Below are the code and all the weights of a small trained network. Each question names an input and a class and asks about switching units off, where a switched-off unit gives its printed mean instead of its output.

import numpy as np


def w(rows, s, z=0):
    codes = np.array(rows[::2]) - 128.0
    scale = np.full(codes.shape[1], s)
    scale[-1] = z or s
    return codes * scale


def norm(h):
    return h / np.sqrt((h * h).mean(-1, keepdims=True) + 1e-5)


def f(y):
    return y / 2 * (1 + np.tanh(0.7978845608 * (y + 0.044715 * y**3)))


def log_softmax(a):
    a = a - a.max(-1, keepdims=True)
    return a - np.log(np.exp(a).sum(-1, keepdims=True))


def net(x, mask):
    res = np.array(x, float).reshape(1, 7) / 4 @ E
    u = 0
    for l in range(4):
        y = f(norm(res) @ A[l][:, :-1].T + A[l][:, -1])
        res = res + np.where(mask[u : u + 5], y, B[l][:, -1]) @ B[l][:, :-1]
        u += 5
    return log_softmax(norm(res)[-1] @ U[:, :-1].T + U[:, -1])


A, B = {}, {}
E = w([
[132,125,132,126,132,125,131],'x0',
[130,130,121,134,121,123,135],'x1',
[169,127,21,2,94,108,133],'x2',
[130,128,130,127,132,126,131],'x3',
[207,234,172,119,61,149,59],'x4',
[206,109,76,194,230,104,57],'x5',
[128,131,134,124,135,126,123],'x6',
],0.0065)
A[0] = w([
[245,212,181,117,83,147,76,211],'L0N0',
[186,85,1,9,121,124,119,86],'L0N1',
[239,125,61,183,243,102,66,250],'L0N2',
[138,128,114,157,138,108,192,135],'L0N3',
[201,168,29,19,97,119,97,40],'L0N4',
],0.0096,0.0026)
B[0] = w([
[126,252,153,166,103,81,79,210],'L0N0',
[133,235,124,120,218,37,216,220],'L0N1',
[213,89,59,173,170,164,79,245],'L0N2',
[86,83,137,115,106,76,64,138],'L0N3',
[181,13,152,41,1,206,94,203],'L0N4',
],0.0097,0.012)
A[1] = w([
[52,67,174,97,116,106,226,77],'L1N0',
[145,75,154,80,172,183,157,18],'L1N1',
[50,136,179,164,123,102,138,14],'L1N2',
[122,123,90,112,171,159,204,7],'L1N3',
[106,3,145,154,122,195,138,65],'L1N4',
],0.014,0.0013)
B[1] = w([
[155,215,71,100,125,163,7,254],'L1N0',
[86,130,86,165,164,69,145,152],'L1N1',
[131,181,189,171,196,97,209,214],'L1N2',
[164,110,107,106,166,132,174,177],'L1N3',
[81,51,126,167,195,184,94,212],'L1N4',
],0.012,0.0073)
A[2] = w([
[58,137,53,105,164,113,143,106],'L2N0',
[128,6,105,121,187,130,186,23],'L2N1',
[68,158,213,86,80,110,161,220],'L2N2',
[79,103,121,233,157,141,52,4],'L2N3',
[130,88,143,97,69,190,134,150],'L2N4',
],0.019,0.00044)
B[2] = w([
[206,138,116,156,127,125,79,171],'L2N0',
[150,3,129,166,108,96,219,200],'L2N1',
[61,108,83,145,72,109,186,179],'L2N2',
[90,144,228,101,93,185,121,250],'L2N3',
[183,112,144,127,82,171,94,137],'L2N4',
],0.02,0.014)
A[3] = w([
[71,189,163,235,146,145,110,206],'L3N0',
[214,188,205,81,169,127,95,100],'L3N1',
[115,143,248,191,183,78,191,92],'L3N2',
[119,109,72,153,149,79,205,65],'L3N3',
[193,107,53,140,142,110,69,9],'L3N4',
],0.017,0.0011)
B[3] = w([
[77,107,169,236,224,73,209,249],'L3N0',
[52,124,92,49,213,193,97,254],'L3N1',
[165,125,24,28,69,132,59,231],'L3N2',
[174,208,210,246,192,92,79,190],'L3N3',
[119,171,45,57,149,37,120,205],'L3N4',
],0.012,0.011)
U = w([
[68,152,179,146,203,204,80,254],'0',
[152,176,44,57,171,124,80,242],'1',
[140,9,169,153,117,183,144,8],'2',
[206,86,82,167,176,73,160,53],'3',
[68,169,124,194,121,80,183,84],'4',
[135,138,101,103,11,137,146,31],'5',
],0.014,0.0012)

Each question gives the input, the list of numbers given to net, and the class t.
The units are the neurons (one row each of A and B). Each row of codes is followed by its name. A weight is (code - 128) times the scale printed after its matrix; where a second scale follows, it is the last column's (A, B and U).
mask holds one flag per neuron, layer by layer. A switched-off neuron (its flag False) gives its mean, the last column of its row in B, instead of its output. The means were averaged over made-up inputs and are rounded, as every weight is.
A unit's drop is (log p(t) with every unit on - log p(t) with that unit switched off) / (log p(t) with every unit on - log p(t) with every unit switched off).
The circuit of an input: a set's keep is (log p(t) with only the set's units on - log p(t) with every unit switched off) / (log p(t) with every unit on - log p(t) with every unit switched off). Starting from the 12 units with the biggest drops (on a tie, the unit counted first), units are removed one at a time, each time the one whose removal leaves the highest keep (on an exact tie, the one counted first), for as long as the keep stays at least 0.8.
units of the circuit, in order: the units of the circuit, biggest drop first
unit that matters most: the unit with the biggest drop
k most important neurons: the k neurons with the biggest drops, biggest first
top k neurons in layer l: the k neurons of layer l with the biggest drops, biggest first
drop of u: that unit's drop, to one decimal
input [0,1,7,-5,1,-3,5], class 5: units of the circuit, in order	(L0N4)
input [4,3,-5,-4,4,0,0], class 4: units of the circuit, in order	(L0N2; L1N0; L2N2)
input [1,8,-8,6,-4,1,-5], class 2: 3 most important neurons	(L0N1; L0N0; L1N4)
input [3,-4,-1,-5,0,5,-4], class 2: top 2 neurons in layer 2	(L2N3; L2N1)
input [-8,-1,3,4,1,-7,0], class 5: top 2 neurons in layer 1	(L1N4; L1N3)
input [-7,-1,-6,-1,0,1,4], class 2: 2 most important neurons	(L0N1; L0N0)
input [-1,-3,-5,5,-4,3,-2], class 2: 2 most important neurons	(L0N0; L2N1)
input [2,-7,1,2,-8,-2,4], class 1: units of the circuit, in order	(L0N2; L1N0)
input [3,7,-7,-6,-8,7,6], class 2: 2 most important neurons	(L2N1; L2N3)
input [-1,2,-2,3,1,-7,-4], class 4: units of the circuit, in order	(L0N2; L2N2)
input [-2,-2,1,2,0,0,2], class 1: 3 most important neurons	(L0N1; L0N2; L2N1)
input [3,3,4,-3,0,4,7], class 3: 3 most important neurons	(L1N0; L0N1; L0N0)
input [0,1,1,3,-7,-7,-2], class 1: top 2 neurons in layer 0	(L0N2; L0N4)
input [6,-5,2,4,-7,-7,6], class 1: units of the circuit, in order	(L1N0)
input [-5,-8,1,-5,0,-1,-6], class 1: 3 most important neurons	(L0N2; L0N0; L0N1)
input [-1,-4,1,1,-6,2,-6], class 3: 2 most important neurons	(L0N4; L2N3)
input [-7,-3,5,7,1,0,-5], class 5: 2 most important neurons	(L0N4; L0N2)
input [7,-8,8,-8,2,-7,3], class 5: 2 most important neurons	(L0N4; L2N2)
input [-5,6,3,-4,-1,2,2], class 3: 3 most important neurons	(L0N1; L0N0; L2N3)
input [-7,0,7,-8,-1,1,-6], class 3: 3 most important neurons	(L0N0; L1N0; L0N1)
input [5,-2,-7,5,-3,8,-2], class 2: 3 most important neurons	(L0N0; L2N1; L2N3)
input [0,-1,-6,8,3,0,2], class 4: unit that matters most	L0N2
input [4,5,8,-5,-7,2,2], class 3: 2 most important neurons	(L2N1; L0N1)
input [4,-6,-3,4,0,6,-2], class 2: top 2 neurons in layer 0	(L0N0; L0N2)
input [-5,-4,-1,-2,2,-8,-1], class 4: top 2 neurons in layer 0	(L0N2; L0N4)
input [-7,7,-1,-2,7,-1,5], class 4: top 2 neurons in layer 0	(L0N0; L0N2)
input [-6,8,5,5,1,-4,-3], class 5: top neuron in layer 2	(L2N2)
input [-1,8,2,6,3,-3,-6], class 5: drop of L0N2	0.2
